Below are the code and all the weights of a small trained network. Each question names an input and a class and asks about switching units off, where a switched-off unit gives its printed mean instead of its output.

import numpy as np


def w(rows, s, z=0):
    codes = np.array(rows[::2]) - 128.0
    scale = np.full(codes.shape[1], s)
    scale[-1] = z or s
    return codes * scale


def f(y):
    return np.maximum(y, 0)


def log_softmax(a):
    a = a - a.max(-1, keepdims=True)
    return a - np.log(np.exp(a).sum(-1, keepdims=True))


def net(x, mask):
    res = np.array(x, float).reshape(1, 5) / 4 @ E
    y = f(res @ A[0][:, :-1].T + A[0][:, -1])
    res = res + np.where(mask, y, B[0][:, -1]) @ B[0][:, :-1]
    return log_softmax(res[-1] @ U[:, :-1].T + U[:, -1])


A, B = {}, {}
E = w([
[151,221,13,30,42,135,60,43,177,147,164],'x0',
[26,130,155,56,69,250,125,123,133,53,47],'x1',
[159,37,210,202,98,56,105,125,108,174,111],'x2',
[241,104,96,131,79,159,228,255,131,207,69],'x3',
[108,72,174,137,76,141,69,217,204,134,165],'x4',
],0.007)
A[0] = w([
[129,90,179,203,92,75,152,185,149,167,150,137],'n0',
[90,71,199,180,166,135,76,99,85,74,131,172],'n1',
[172,146,99,173,160,110,192,120,35,157,108,96],'n2',
[110,132,165,132,136,148,178,166,112,105,98,247],'n3',
[90,143,139,93,146,201,189,154,137,65,44,118],'n4',
[146,97,130,168,122,158,174,219,102,130,102,82],'n5',
[104,106,141,61,133,190,190,145,122,78,63,177],'n6',
[133,92,102,149,195,161,140,164,39,115,122,7],'n7',
[59,122,62,89,97,150,84,163,206,148,113,253],'n8',
[108,102,131,102,65,136,179,120,130,125,10,194],'n9',
[163,108,168,165,97,191,180,167,143,161,57,245],'n10',
[106,85,182,210,118,83,93,143,133,140,154,189],'n11',
[153,90,102,120,81,78,77,101,91,157,149,206],'n12',
[212,111,139,186,159,111,155,163,86,147,169,134],'n13',
[162,40,170,228,155,138,100,141,100,193,178,34],'n14',
[47,97,229,158,125,148,88,139,119,100,155,141],'n15',
],0.011,0.0034)
B[0] = w([
[191,13,83,140,210,150,92,154,148,160,159,240],'n0',
[1,38,122,228,193,94,193,122,83,151,48,215],'n1',
[105,121,195,212,92,109,131,104,45,208,107,213],'n2',
[165,152,131,120,82,156,47,87,160,100,164,203],'n3',
[135,208,212,163,66,227,13,48,84,126,176,220],'n4',
[201,25,80,51,149,212,37,127,175,87,180,223],'n5',
[143,193,151,169,49,189,61,108,137,108,173,219],'n6',
[169,156,166,143,49,161,67,97,89,156,179,176],'n7',
[159,171,223,127,54,160,78,67,90,147,164,218],'n8',
[144,219,182,194,57,186,72,38,83,119,230,208],'n9',
[184,109,121,24,166,212,32,112,156,86,237,248],'n10',
[199,29,95,126,177,94,169,145,123,166,71,222],'n11',
[134,205,184,156,72,216,67,52,144,82,163,184],'n12',
[127,40,150,140,195,57,210,92,121,202,48,234],'n13',
[179,75,84,173,161,121,126,126,76,191,159,238],'n14',
[132,116,177,254,115,84,162,118,76,238,99,212],'n15',
],0.0079,0.013)
U = w([
[189,30,111,101,124,123,116,172,167,168,145,71],'0',
[59,132,99,104,220,136,82,87,142,39,170,96],'1',
[91,90,148,208,139,76,175,132,71,188,101,90],'2',
[131,230,160,82,1,145,93,100,147,113,142,208],'3',
[81,110,73,19,124,164,90,252,215,69,193,2],'4',
],0.0094,0.0075)

Each question gives the input, the list of numbers given to net, and the class t.
The units are the neurons (one row each of A and B). Each row of codes is followed by its name. A weight is (code - 128) times the scale printed after its matrix; where a second scale follows, it is the last column's (A, B and U).
mask holds one flag per neuron, in row order. A switched-off neuron (its flag False) gives its mean, the last column of its row in B, instead of its output. The means were averaged over made-up inputs and are rounded, as every weight is.
A unit's drop is (log p(t) with every unit on - log p(t) with that unit switched off) / (log p(t) with every unit on - log p(t) with every unit switched off).
The circuit of an input: a set's keep is (log p(t) with only the set's units on - log p(t) with every unit switched off) / (log p(t) with every unit on - log p(t) with every unit switched off). Starting from the 12 units with the biggest drops (on a tie, the unit counted first), units are removed one at a time, each time the one whose removal leaves the highest keep (on an exact tie, the one counted first), for as long as the keep stays at least 0.8.
circuit, biggest first: the units of the circuit, biggest drop first
k most important neurons: the k neurons with the biggest drops, biggest first
drop when u is switched off: that unit's drop, to one decimal
input [-5,5,2,7,0], class 3: circuit, biggest first -> n9
input [6,4,7,-8,-4], class 2: 3 most important neurons -> n1, n10, n4
input [3,-6,-2,-2,-6], class 2: 2 most important neurons -> n10, n4
input [-2,2,-4,-4,4], class 2: 3 most important neurons -> n15, n10, n1
input [0,4,-5,-8,6], class 2: 3 most important neurons -> n15, n1, n10
input [3,-2,0,1,-2], class 3: 3 most important neurons -> n1, n0, n13
input [0,4,-2,-8,-6], class 2: 3 most important neurons -> n1, n10, n5
input [-8,-6,-4,4,-7], class 0: 3 most important neurons -> n5, n1, n10
input [-6,-1,-6,7,-1], class 3: 3 most important neurons -> n4, n11, n6
input [2,6,8,-4,-7], class 2: 2 most important neurons -> n1, n10
input [6,-6,-6,4,-8], class 2: drop when n2 is switched off -> 0.6
